Below is a small trained network, with its code and all its weights. Each question gives an input and a target symbol and asks what happens when units are switched off, that is, made to give their printed mean instead of their output.

import numpy as np


def w(rows, s, z=0):
    codes = np.array(rows[::2]) - 128.0
    scale = np.full(codes.shape[1], s)
    scale[-1] = z or s
    return codes * scale


def softmax(a):
    e = np.exp(a - a.max(-1, keepdims=True))
    return e / e.sum(-1, keepdims=True)


def log_softmax(a):
    a = a - a.max(-1, keepdims=True)
    return a - np.log(np.exp(a).sum(-1, keepdims=True))


def net(x, mask):
    ids = ['ΓΘΞΣΦΨδεζη'.index(c) for c in x.split()]
    T = len(ids)
    res = E[ids] + P[:T]
    u = 0
    for l in range(2):
        r = res
        for j in range(3):
            rows = slice(2 * j, 2 * j + 2)
            q, k, v = (r @ M[l][rows].T for M in (Q, K, V))
            z = softmax(np.where(np.tri(T) > 0, q @ k.T / 2**0.5, -1e9)) @ v
            o = O[l][rows]
            res = res + np.where(mask[u + j], z, o[:, -1]) @ o[:, :-1]
        u += 3
    return log_softmax(res[-1] @ U[:, :-1].T + U[:, -1])


Q, K, V, O = {}, {}, {}, {}
E = w([
[60,90,93,128,166,195,125,164,78],'Γ',
[5,176,109,178,169,108,55,160,72],'Θ',
[140,183,94,178,122,155,57,208,247],'Ξ',
[76,57,116,60,97,157,119,138,111],'Σ',
[101,147,146,101,97,77,95,87,83],'Φ',
[86,191,83,77,129,145,164,90,69],'Ψ',
[90,40,36,157,189,99,96,152,97],'δ',
[77,124,103,120,52,197,77,57,64],'ε',
[69,151,166,115,128,103,180,165,40],'ζ',
[122,57,139,175,93,151,81,132,36],'η',
],0.017)
P = w([
[71,80,106,127,132,84,174,193,241],'0',
[114,120,110,109,185,126,70,92,44],'1',
[101,119,118,72,163,130,64,103,37],'2',
[103,113,123,60,140,140,65,119,28],'3',
[96,136,125,39,144,138,48,132,18],'4',
[83,122,123,41,138,134,50,136,26],'5',
[78,138,128,24,126,131,50,154,10],'6',
[59,148,126,31,122,121,42,166,1],'7',
],0.0067)
Q[0] = w([
[87,172,85,148,235,141,217,167,75],'L0H1',
[130,91,134,68,41,109,20,156,113],'L0H1',
[35,72,126,125,67,151,164,129,157],'L0H2',
[2,126,157,90,93,224,115,232,140],'L0H2',
[137,175,243,179,132,109,28,83,57],'L0H3',
[198,131,240,224,132,102,187,79,148],'L0H3',
],0.0069)
K[0] = w([
[87,87,137,105,136,116,150,180,126],'L0H1',
[202,135,167,143,118,133,186,165,254],'L0H1',
[190,118,111,193,148,98,100,155,107],'L0H2',
[231,194,150,80,156,209,88,203,163],'L0H2',
[22,86,141,117,68,94,141,130,95],'L0H3',
[116,150,116,90,151,136,116,48,21],'L0H3',
],0.0091)
V[0] = w([
[162,132,148,160,69,98,70,117,171],'L0H1',
[136,71,149,85,116,66,158,105,122],'L0H1',
[68,121,136,66,137,168,84,83,76],'L0H2',
[86,91,132,170,144,79,126,153,76],'L0H2',
[107,167,190,125,120,198,122,188,153],'L0H3',
[143,246,147,138,109,90,125,121,151],'L0H3',
],0.011)
O[0] = w([
[29,2,227,127,176,126,207,123,156,67],'L0H1',
[198,210,196,29,180,98,89,231,117,99],'L0H1',
[191,25,126,146,162,55,97,41,185,223],'L0H2',
[210,155,144,175,234,108,100,74,80,221],'L0H2',
[214,85,105,50,196,223,129,156,84,126],'L0H3',
[47,122,147,109,255,178,124,94,163,1],'L0H3',
],0.0073,0.0084)
Q[1] = w([
[160,160,222,123,151,171,210,86,198],'L1H1',
[108,76,32,132,143,87,82,207,136],'L1H1',
[108,123,130,123,128,204,87,156,87],'L1H2',
[78,75,108,102,104,74,77,65,35],'L1H2',
[123,134,188,126,171,116,254,141,169],'L1H3',
[213,196,189,156,120,131,108,133,180],'L1H3',
],0.0094)
K[1] = w([
[214,114,173,68,200,73,57,60,64],'L1H1',
[162,192,120,180,66,136,157,208,204],'L1H1',
[112,118,104,136,176,218,109,150,130],'L1H2',
[74,176,108,153,118,129,171,174,213],'L1H2',
[179,155,119,89,101,86,69,73,1],'L1H3',
[48,67,197,120,198,156,127,41,41],'L1H3',
],0.0091)
V[1] = w([
[105,185,56,96,193,139,95,99,206],'L1H1',
[147,64,141,67,142,194,150,81,105],'L1H1',
[145,153,192,87,187,136,120,146,100],'L1H2',
[141,254,155,81,108,67,158,141,88],'L1H2',
[150,114,83,198,151,201,145,101,59],'L1H3',
[171,176,51,82,107,112,185,196,138],'L1H3',
],0.0089)
O[1] = w([
[175,126,225,197,128,186,89,155,146,141],'L1H1',
[214,142,54,175,91,139,200,124,173,2],'L1H1',
[89,155,113,171,144,174,160,130,12,23],'L1H2',
[123,106,106,185,128,211,137,117,150,84],'L1H2',
[123,128,82,53,143,201,86,23,156,179],'L1H3',
[116,178,162,27,94,159,136,173,154,249],'L1H3',
],0.011,0.007)
U = w([
[113,99,69,129,128,216,113,148,55,124],'Γ',
[39,132,131,112,122,109,69,136,125,58],'Θ',
[166,128,146,199,111,183,106,147,254,253],'Ξ',
[102,47,150,81,145,160,202,110,119,153],'Σ',
[154,121,132,165,115,78,172,59,200,153],'Φ',
[184,169,88,64,146,164,123,88,176,49],'Ψ',
[176,62,152,116,247,138,124,103,142,62],'δ',
[45,95,28,128,103,126,169,85,105,136],'ε',
[189,128,115,114,89,112,157,214,88,127],'ζ',
[111,39,144,204,81,132,152,128,82,188],'η',
],0.0051,0.0065)

Each question gives the input, a string of symbols that net reads in full, and the target symbol t.
The units are the heads (2 rows each of Q, K, V and O). Each row of codes is followed by its name. A weight is (code - 128) times the scale printed after its matrix; where a second scale follows, it is the last column's (O and U).
mask holds one flag per head, layer by layer. A switched-off head (its flag False) gives its mean, the last column of its rows in O, instead of its output. The means were averaged over made-up inputs and are rounded, as every weight is.
A unit's drop is (log p(t) with every unit on - log p(t) with that unit switched off) / (log p(t) with every unit on - log p(t) with every unit switched off).
The circuit of an input: a set's keep is (log p(t) with only the set's units on - log p(t) with every unit switched off) / (log p(t) with every unit on - log p(t) with every unit switched off). Starting from all 6 units, units are removed one at a time, each time the one whose removal leaves the highest keep (on an exact tie, the one counted first), for as long as the keep stays at least 0.8.
circuit, biggest first: the units of the circuit, biggest drop first
unit that matters most: the unit with the biggest drop
heads that matter: for each layer, one digit per head in row order, 1 if its drop is at least 0.15 and else 0, layers parted by /
input ζ Σ Ξ ε, target ε: heads that matter => 110 / 100
input ε η Σ Σ Ψ, target Φ: unit that matters most => L0H2
input δ Ψ Σ δ δ Φ η Φ, target Θ: heads that matter => 001 / 100
input Φ ζ ζ, target η: heads that matter => 101 / 011
input η Ξ Σ ζ, target ζ: circuit, biggest first => [L1H2; L0H1; L0H3]
input Σ δ ε Ξ δ, target δ: heads that matter => 111 / 000
input ζ Σ Ψ Σ, target Γ: heads that matter => 100 / 010
input Γ Σ Ξ Σ, target Σ: heads that matter => 101 / 000
input ζ Σ η η, target Γ: circuit, biggest first => [L1H2; L0H1]
input η ζ Ψ δ η δ Θ, target ε: circuit, biggest first => [L1H1; L1H3]
input η Γ Θ δ δ, target ε: heads that matter => 000 / 100
input δ Θ Φ Ψ, target Θ: circuit, biggest first => [L1H1; L0H3]
input Σ ε δ ζ Ξ δ Σ η, target η: heads that matter => 101 / 101
input Γ Σ ε ζ, target Ψ: circuit, biggest first => [L1H3; L0H1; L0H3]
input Γ Σ Σ ε, target Ψ: circuit, biggest first => [L1H3; L0H1; L0H3]
input δ ε Ξ Ξ, target Θ: heads that matter => 101 / 010
input Σ Γ Γ Θ Θ δ Φ, target ζ: heads that matter => 100 / 001
input η Γ δ ε, target ε: circuit, biggest first => [L1H1; L0H3]
input ε δ Σ Γ Σ Ψ Σ, target Φ: unit that matters most => L0H2
input δ δ ε δ δ Σ, target Θ: unit that matters most => L1H1
